Rows, each with roughly how far along a hidden order it lies (0 to 10):
(in the rows, 128 means zero)
[144 141  83 108  83 128  66  75 124 133 125 104 118 130 177 151 136 224
 124  89 140 163 150 167 196 109 110 125 146 119 125]
1
[145 104  72 121 195 129 130 119 141 158 132 119 130 112 142 126 120 142
 114 126 127 123 133 132 131 123 153 139 121  97 122]
3
[140 142  98 110 116 126 110 101 129 152 125 106 113 132 165 136 124 207
 114 115 130 143 145 153 178 110 113 132 138 119  92]
2
[147 111  96 115 177 128 147 123 138 163 141 110 123 115 151 117 116 127
 113 131 124 131 129 142 116 129 143 141 120  96  77]
4
[141 121  98 113 141 128  86  96 131 145 124 123 128 121 166 145 127 175
 113 104 132 143 143 145 177 108 135 136 136 112 141]
2
[155 159  91  87 100 131  85  72 128 146 148  98 120 128 185 145 112 217
  82 108 134 158 151 175 228 118  99 148 104 122  72]
5
[143 151  49 105 139 123 101 101 125 193 117  93  85 136 181 128 120 232
 116 102 126 156 148 169 203  88  96 135 154 106  69]
1
[149 125 140 108 107 145  84  74 125  80 132 130 175 116 152 144 152 155
 131 116 154 152 153 155 127 124 154 125  91 118 165]
3
[143 132  95 109 101 127  60  88 139 147 148 126 139 120 176 158 105 194
  83  99 127 155 134 150 220 122 118 142 130 124 125]
4
[156 119 148 108  11 116  61  78 147 107 189  89 183 116 172 156 117 155
 108  95 135 162 103 152 194 164  68 125 103 126  47]
10
[142 130 132 109  80 136   7  70 133  95 137 136 163 116 169 172 137 218
 107  93 148 150 147 153 210 121 141 134 120 131 178]
3
[136 121 100 120 124 129  74  96 133 138 134 122 132 121 162 153 127 206
 116 105 135 147 140 142 167 120 135 131 142 115 134]
2
[147 123 119 108  32 109  35  88 154 141 192  95 146 115 185 167  88 207
  71  79 124 162 104 158 255 152  65 138 129 132  58]
9
[146 119 110 116 144 125 148 126 138 155 148 110 120 121 149 119 116 125
 122 128 120 125 118 137 124 131 124 136 126 110  77]
5
[104 132  65 114 139 125  75  93 129 166 115 116  98 127 183 145 123 227
 110 103 129 161 145 148 207 100 129 134 165 114 131]
0
[132 132 106 122 102 125  85 103 126 139 120 124 117 129 156 143 129 199
 115 108 135 149 136 143 165 112 118 127 145 126 143]
2
[153  95  92 111 183 125 138 118 147 163 148 111 145 106 159 123 117 130
 109 131 122 126 122 139 142 128 152 143 116  92  85]
6
[128 131 107 127 114 127  68 105 129 153 117 131 119 128 149 155 128 205
 117 113 132 142 138 143 200 108 126 129 150 129 170]
1
[152 139  87 109 118 125  96  95 127 155 126 102 114 131 173 136 125 193
 127 108 131 154 138 160 173 117 108 133 145 115  96]
2
[144 109 146 117  32 114  80  99 150 120 183  92 176 115 162 150 114 147
 114  95 127 156  94 141 178 157  79 123 114 122  59]
10
[130 143 108 118  99 130  44  91 120 128 112 132 123 130 175 162 140 216
 123 103 142 153 155 148 194 105 127 127 145 131 163]
0
[147 132  79 107 122 127  68  84 131 153 122 104 116 123 175 145 130 236
 116  94 133 159 142 155 187 102 123 131 147 108 112]
2
[139 144  85 110 134 129 112 104 126 157 126 110  99 132 159 128 122 197
 112 116 127 141 144 154 170 106 121 136 143 114  94]
1
[137 145  78 108 121 131  87  96 124 156 110 109 103 132 167 141 130 228
 116 108 134 156 151 159 191 102 116 131 153 118 129]
0
[142 122  79 108 154 126  77 101 135 155 123 125 122 121 162 143 120 199
 111 101 131 148 140 147 187 103 133 137 140 107 135]
2
[141 139  62 109 169 127 113 105 128 183 109 111  82 131 168 134 118 203
 107 110 126 147 151 162 203 101 130 139 156 108 101]
0
[131 138 122 124  84 135  21  78 121 100 104 140 140 127 153 168 147 224
 126  96 149 164 155 145 189 103 142 120 140 136 208]
0
[142 144 116 106  80 137  87  82 122 107 129 118 140 128 168 154 139 209
 119  94 147 159 152 159 159 114 131 126 120 126 146]
2
[134 110 136 128 140 127  89 114 136 121 135 136 155 118 137 145 130 150
 126 116 134 132 123 127 141 129 141 129 133 123 161]
4
[145 142  77 103 136 128 100  96 130 167 131 111 116 128 172 136 117 206
 101 113 129 153 148 161 179 111 111 141 135 112  73]
3
[141 144  70 103 130 145  86  82 123 163 106 109 100 129 175 144 131 228
 112 103 137 153 159 161 180  98 129 133 145 113 118]
0
[150 147  91 103 112 131  86  87 130 148 132 112 123 126 179 145 121 200
 104 110 134 155 147 162 197 118 113 138 117 119 106]
3
[144 134  87 107 145 134  78  89 127 141 116 122 116 127 162 143 131 212
 117 107 137 147 151 158 181 105 138 134 138 114 138]
1
[136 125  82 119 152 127  94 111 133 162 124 118 103 123 161 138 119 205
 109 107 127 140 135 139 175 102 133 137 152 115 129]
2
[125 131 110 132 103 124  62 104 130 129 121 128 122 129 150 154 128 205
 118 108 132 147 132 137 189 114 124 125 148 135 143]
2
[136 115 129 125 137 129 100 114 135 130 132 128 136 117 140 137 128 158
 124 125 131 131 130 127 137 129 137 129 120 120 141]
4
[135 120  96 123 110 121  68 102 133 159 133 116 117 127 159 150 118 207
 117  97 129 146 131 142 211 114 117 131 162 120 133]
2
[140 127  79 117 138 124 111 100 133 169 136 116 109 123 163 139 110 187
 102 106 124 141 139 151 196 111 119 140 143 109 108]
2
[157 131 131  97   8 121  29  73 151 105 189  83 163 120 193 154 106 183
  95  92 134 173 112 171 201 160  62 133  94 130  36]
10
[136 134 102 119  28 107  40 114 153 169 176  99 112 128 181 155  72 205
  63  82 106 147  93 137 255 147  38 147 146 143  39]
8
[139 141  74 113 146 122 114 119 127 183 127 107  86 132 158 127 109 153
 115 114 118 140 136 150 181 111 103 139 151 115  84]
2
[148 107 149 121  88 126  83  85 143  93 166 112 186 111 149 144 138 141
 125 115 140 148 114 136 134 152 125 122  96 121 117]
7
[143 133  97 115 119 125  57  99 129 144 132 106 125 127 168 142 128 202
 119 103 146 153 139 157 167 114 118 128 139 115 116]
2
[134 126  53 114 179 122  99 113 133 202 110 119  79 125 175 131 111 215
 101 112 114 138 143 141 194  93 133 144 175 104 111]
0
[134 117  76 118 136 121  42 105 134 165 116 118 111 121 173 151 122 251
 113  89 130 153 136 146 215  96 132 132 172 107 152]
1
[134 142 108 118  76 124  71  91 127 133 129 101 115 132 166 148 128 236
 127  98 135 165 137 155 195 107 102 122 155 128 126]
2
[128 126  91 122 125 125  66 106 131 155 117 136 116 126 162 155 119 232
 113 104 126 145 142 133 215 100 118 134 166 125 173]
0
[141 111 131 121 132 128 112 110 135 121 129 121 149 117 147 135 128 108
 128 123 133 135 128 138 134 138 128 127 119 119 119]
5
[143 143 123 105  14 120  30  85 146 135 170 109 123 129 189 166  96 216
  71  82 124 177 120 154 253 163  64 145 133 146  90]
7
[138 149 123 112  22 121  39  92 142 134 162 111 127 130 179 163  92 208
  75  87 120 160 122 157 255 138  66 143 129 146  90]
6
[142 115 136 119  12 116  32  80 152 117 191  86 176 118 185 160 107 169
  97  86 128 168  98 156 218 164  58 128 117 132  54]
10
[130 133  89 123 130 120  87 109 127 166 119 127 117 129 157 144 125 193
 116 109 128 140 143 140 180 112 132 134 151 123 134]
1
[157 110 136 107  94 128  92  88 145 111 169  98 179 111 159 137 126 136
 119 103 140 146 114 153  91 146 121 126 100 106  69]
8
[135 107 119 125 151 121 109 120 137 141 141 129 137 118 143 133 125 126
 117 122 126 132 121 123 141 128 136 124 132 118 119]
4
[134 131  98 119 104 126  80  91 128 150 125 124 119 128 155 145 125 192
 114 108 131 146 132 145 175 113 127 132 145 126 135]
2
[156 128 110  92 143 138 134  90 127 132 137 111 152 118 147 125 137 150
 120 132 140 141 151 166 105 124 149 135  94  99  90]
4
[129 131  94 120 132 129  76  94 127 142 116 135 116 126 165 151 135 203
 113 102 132 147 147 140 196  99 136 130 162 126 164]
0
[141 162 104 104  37 122  49  99 131 151 157 101 104 141 179 150  93 208
  79  93 120 161 131 162 227 132  57 145 134 144  41]
5
[134 134  84 120 118 119  72 117 128 176 123 104  93 131 177 145 116 218
 113  95 126 149 136 147 211 104  97 127 168 118  92]
1
[122 118  82 135 163 117  78 122 134 187 114 131  92 126 153 151 111 210
 103 111 118 131 138 120 216  98 123 137 179 122 137]
1
[141 137  88 111  98 125  74  91 129 146 126 104 118 129 174 147 126 219
 119  96 135 163 143 162 199 107 109 127 131 117 125]
1
[136 110 135 123 149 130 105 118 136 131 130 128 150 115 124 132 129 148
 124 116 131 133 128 130 139 126 145 131 121 117 147]
4
[150 141  79  98 154 136  93  80 123 149 112 118 104 126 159 140 133 210
 114 109 140 139 164 163 148  97 145 137 123 103 121]
0
[148 130  83 106 128 134  85  91 129 162 138 105 113 122 173 140 126 219
 113 105 133 149 148 160 154 108 127 133 141 108 107]
2
[131 123  73 120 166 124  87 115 133 181 118 131  90 125 157 137 113 198
 108 114 121 135 135 137 190 106 122 140 157 111 124]
1
[139 126 106 116 165 126 149 125 126 152 132 111 121 123 148 117 124 119
 124 126 125 132 134 139 119 123 124 135 123 113  87]
4
[136 123  98 120 131 126  74 102 132 151 126 124 118 121 158 143 124 178
 111 107 129 145 138 134 191 125 128 132 155 119 148]
2
[137 128  74 115 123 125  63  85 131 160 117 117 114 125 175 153 130 248
 115  99 132 157 143 152 197  99 127 130 162 116 151]
0
[139 132  98 114 126 127  82 100 130 149 130 132 114 127 162 149 123 216
 105 108 132 145 141 145 185 110 125 133 143 120 116]
2
[103 121 117 138 100 118  45 120 135 143 125 135 120 129 148 156 114 201
 109  97 120 141 124 123 213 121 124 128 172 139 164]
2
[124 127  80 131 120 119  57 110 127 169 118 124  98 132 165 154 117 230
 112  99 124 150 131 138 219  98 116 130 180 126 171]
0
[114  94  74 152 189 110  68 141 145 207 113 144  93 118 152 150  92 192
 103  97 106 139 110  98 228 103 132 145 203 117 176]
1
[136 133  61 113 138 121  87  98 134 175 118 111  91 129 192 143 120 193
 114  98 126 152 143 151 206  95 122 134 163 112 112]
0
[120 117  80 142 142 116  69 121 135 178 116 135  90 128 154 153 109 216
 100  99 117 133 128 116 228 103 122 136 189 127 166]
0
[144 129  59 103 138 130  46  78 130 161 119 116 121 121 183 149 130 249
 115 102 139 160 155 159 197  93 139 133 147 104 144]
0
[156 132  57 102 145 121 142 104 132 194 130  97  89 124 177 127 114 213
 113 107 123 147 142 162 172 113 112 139 149  97  70]
2
[128 111 106 131 143 127  51 101 137 138 125 142 132 118 156 171 130 209
 112  99 130 138 140 123 201 107 147 132 164 113 191]
1
[128 123  70 127 137 114  66 117 136 188 118 111  95 130 173 147 109 244
 110  94 119 147 129 137 224  99 109 130 188 116 128]
1
[149 129 129 106 106 124 135 107 135 129 159  90 153 123 146 125 124 106
 125 127 129 138 121 153 116 142  97 127 108 113  54]
7
[136 143  97 115 124 124  85 106 131 158 132 110  98 133 164 141 113 194
 113 105 126 147 133 148 191 120  99 132 127 125 102]
3
[144 145  84 104 143 137  92  81 119 148 107 116 115 129 169 146 135 210
 117 116 142 154 165 165 161  88 137 135 129 111 122]
0
[155 149  89  96 116 133  95  82 131 154 141 109 112 127 184 140 114 223
  97 105 131 156 149 170 191 115 107 144 121 118  84]
4
[148 135 122 103 126 140 117  90 124 105 130 114 148 123 159 130 145 138
 131 127 145 149 152 156 103 130 139 129 100 114 120]
3
[155 119 128 107  71 114 122 115 145 145 175  81 144 123 168 122 114 120
 119 114 120 148 105 151 158 154  80 128 124 114  11]
9
[119 121  82 129 152 117  87 126 134 191 117 135  86 130 155 129 107 191
 106 108 112 137 123 118 192 105 113 137 180 124 128]
1
[149  98 126 113 156 127  98 100 144 132 153 122 170 105 149 132 117 152
 119 123 134 134 118 143 145 133 147 133 111 100 115]
6
[134 121  89 119 161 129  82 105 134 161 118 130 113 120 152 143 122 234
 108 107 130 142 144 141 190  96 150 137 144 113 152]
1
[138 127 116 116  81 129  49  81 129 117 131 128 147 121 160 157 139 202
 121 103 143 158 141 150 179 114 128 126 138 127 164]
2
[149 131 122 102 143 136 132  97 125 120 142 113 146 121 154 124 129 140
 128 128 140 146 146 157  65 129 142 132  98 109 102]
4
[127 147  96 122  85 124  58 109 121 144 118 120 105 138 157 130 126 227
 116  97 134 156 144 145 187 107 102 124 166 136 143]
0
